Q:
[[ 42.5 -59.6   2.3  39.4 -55.5 -43.6 -52.7  -4.6]
 [ 48.0 -20.8 -28.7  10.7  12.0  -0.5 -33.2  -1.4]
 [-11.9 -13.0 -13.2  33.7  12.0  -0.5 -13.7  17.8]
 [ -1.0  25.8  17.8  39.4  32.3 -37.4 -18.6  17.8]
 [-11.9  41.3 -75.3  -0.8  12.0 -62.0  10.6  27.4]]
A: -43.6

Q:
[[-16.4  -6.0   2.0 -80.6  12.6  -5.2  -7.9  -2.2]
 [-15.9  -6.0 -12.9 -19.3  -0.5  -5.4 -20.0   7.2]
 [ 15.1  -5.5   3.4   9.3   2.2   2.5   5.2  -2.0]
 [-14.5  -4.2  -0.9  19.0  -0.9  23.2  -9.8  11.6]
 [ 17.5  -0.4  17.6   0.7  23.3   6.1 -10.5  -0.3]
 [ 23.7   0.1 -20.3  20.5  13.9 -39.8  14.2   2.3]
 [-46.3  11.5  -3.4 -39.9  -7.0 -15.3   4.4   5.4]]
A: -5.2

Q:
[[ 22.0   1.4 -44.2  -6.8  10.0 -17.5   2.2 -19.7]
 [-33.9  -0.7 -17.3  -0.2 -56.4  -5.3  -2.7  -1.6]
 [ 18.6   3.2  32.0  -4.3  30.5  -6.6   8.2 -20.3]
 [-17.6  -2.8 -14.3   7.5 -50.8  -5.0  -3.7 -30.9]
 [  6.7   0.7 -43.8  -9.3   7.2 -11.5   0.4   5.3]
 [-43.1  -3.3  -9.7   4.3 -60.7   3.0  -7.5   0.9]
 [-41.2   0.9  47.0   0.8 -46.2   3.8   0.7  -1.6]
 [ 13.4   5.3   4.2 -25.4  22.1 -16.4   6.0  12.1]
 [ 10.9   0.0 -52.0 -11.0   4.8 -12.9  -2.2   0.7]
 [ 25.5   1.6 -13.4   9.4  31.0  -5.8   8.3 -29.8]]
A: -17.5

Q:
[[  5.8   8.1  -7.5 -19.9 -12.0  50.5  50.1   7.1 -64.6 -16.0 -10.8   9.4
   -8.3]
 [-23.0  14.7  50.0   6.8 -61.9   5.9  -4.5 -49.6 -10.5  -7.7 -19.5   6.6
  -15.5]
 [ 31.7 -43.6   2.4  -1.9 -62.2   8.4  36.1 -15.8  29.1  16.5  25.4 -13.7
    9.3]
 [-58.7  -4.4  22.2 -13.2  -6.9 -18.7  23.4 -55.7  -6.1 -30.6 -25.4   3.6
  -23.9]
 [  5.2  43.9  42.3 -17.5  13.9  42.0  26.3  25.3   2.8  50.0  -1.6 -16.3
   18.1]]
A: -10.8

Q:
[[-10.4  44.3  23.2  22.2  -1.7   7.2   1.2 -37.6  38.7   4.0]
 [ 47.9  41.7  45.1 -30.4  21.1  -1.0  59.2  27.8  10.1  29.0]
 [-60.0 -24.1  17.5 -18.5  48.6  41.5 -46.6 -47.8  22.1 -37.6]
 [ 17.3 -49.2  45.6  44.3  26.1 -48.4  36.5 -37.3  -2.8  40.4]
 [-33.0  53.3   5.1  -9.5 -22.6  46.7 -62.0  31.7  17.2 -34.2]
 [-21.5 -56.5 -40.7 -30.0 -36.3   5.1 -16.5  30.4 -50.1 -23.2]]
A: -37.6

Q:
[[  8.9  -7.7  15.1  45.6  28.3  61.8  35.8  15.6 -57.5  20.9  48.0   8.1
   55.8 -67.6]
 [-65.4  15.8  33.9 -18.1 -59.8   4.8 -21.6 -56.9  34.0 -54.3  54.8   8.4
  -10.0 -15.5]
 [-20.5  10.8 -55.8  68.6  34.8 -58.6 -45.3  42.3  -9.2 -23.0 -45.8 -42.8
    1.8  14.3]
 [-29.7 -68.9 -34.4  66.5  65.7  28.6  35.4  19.9 -61.4  29.9  50.3 -61.3
  -55.1 -20.1]
 [-54.2 -57.1   9.0  45.8  -0.7   7.9  -5.7  44.1 -62.7   0.3 -49.7  49.5
   -8.0 -62.3]]
A: 8.1
---
[2666 6531 6662 7835 4298 8344] 6662

[[5344 5721 6434 1864 5189 7038 9877]
 [5718 3265 5471 7019 6553 3298 8233]
 [6611 6175 6630 5609 5728 5594 7062]] 6630

[[147 231  87  80]
 [168  40 135  93]] 135

[[280 213 263 255 197 215 137]
 [280 213 263 284 859 194 137]
 [280 213 263 255 189 215 137]] 263

[515 237 406  80 790 368] 406

[144 184 255 128  55   1 180] 255

[578 249  76 289 407 667 846] 76

[[103  23 206 235 169  97 241]
 [ 56 193  57  20 221  64  29]] 57
---
[[14.06, 2.71, 5.58, 10.94, -8.84],
 [-3.88, -8.48, -7.69, -2.48, -14.92],
 [-3.16, -11.27, -6.83, -0.69, -9.73]]: -2.48

[[-6.06, 17.18, 14.07, -1.39, -9.28, 5.50],
 [-11.92, 0.68, -12.36, -0.94, -8.27, 8.71]]: -8.27

[[-16.41, 114.26, 97.81, -148.83, -39.30],
 [90.90, 47.48, -45.80, 145.46, 77.35]]: 145.46

[[0.613, 0.282, -0.530, -0.398],
 [2.212, -0.551, 0.509, 1.738],
 [2.050, -1.367, -0.994, -0.126]]: 0.509

[[-74.1, -70.0, 161.7, -129.1, -133.8],
 [100.5, 196.1, 105.7, 164.4, -58.9]]: 164.4

[[-0.004, 0.104, -0.004, 0.125],
 [0.012, -0.113, -0.048, -0.087],
 [-0.113, -0.057, -0.010, -0.048]]: -0.048

[[-0.02, -0.05, -0.06, -0.10, -0.04, 0.03, 0.00],
 [0.02, 0.10, -0.05, 0.04, 0.13, 0.11, 0.02],
 [0.17, -0.01, -0.12, -0.05, -0.05, -0.14, 0.02]]: 0.11

[[-2.223, 1.156, -0.520, -1.791, 0.317, 0.492],
 [-0.706, 0.421, -1.048, -0.064, 2.228, -2.091]]: 2.228

[[1.269, 12.652, -13.872, -2.170, 6.591, -1.355, -3.692],
 [-3.108, -2.561, -5.892, 0.903, 2.856, 0.213, -5.321],
 [-4.828, -16.172, 2.478, -7.504, 8.688, 5.807, -4.408]]: 0.213
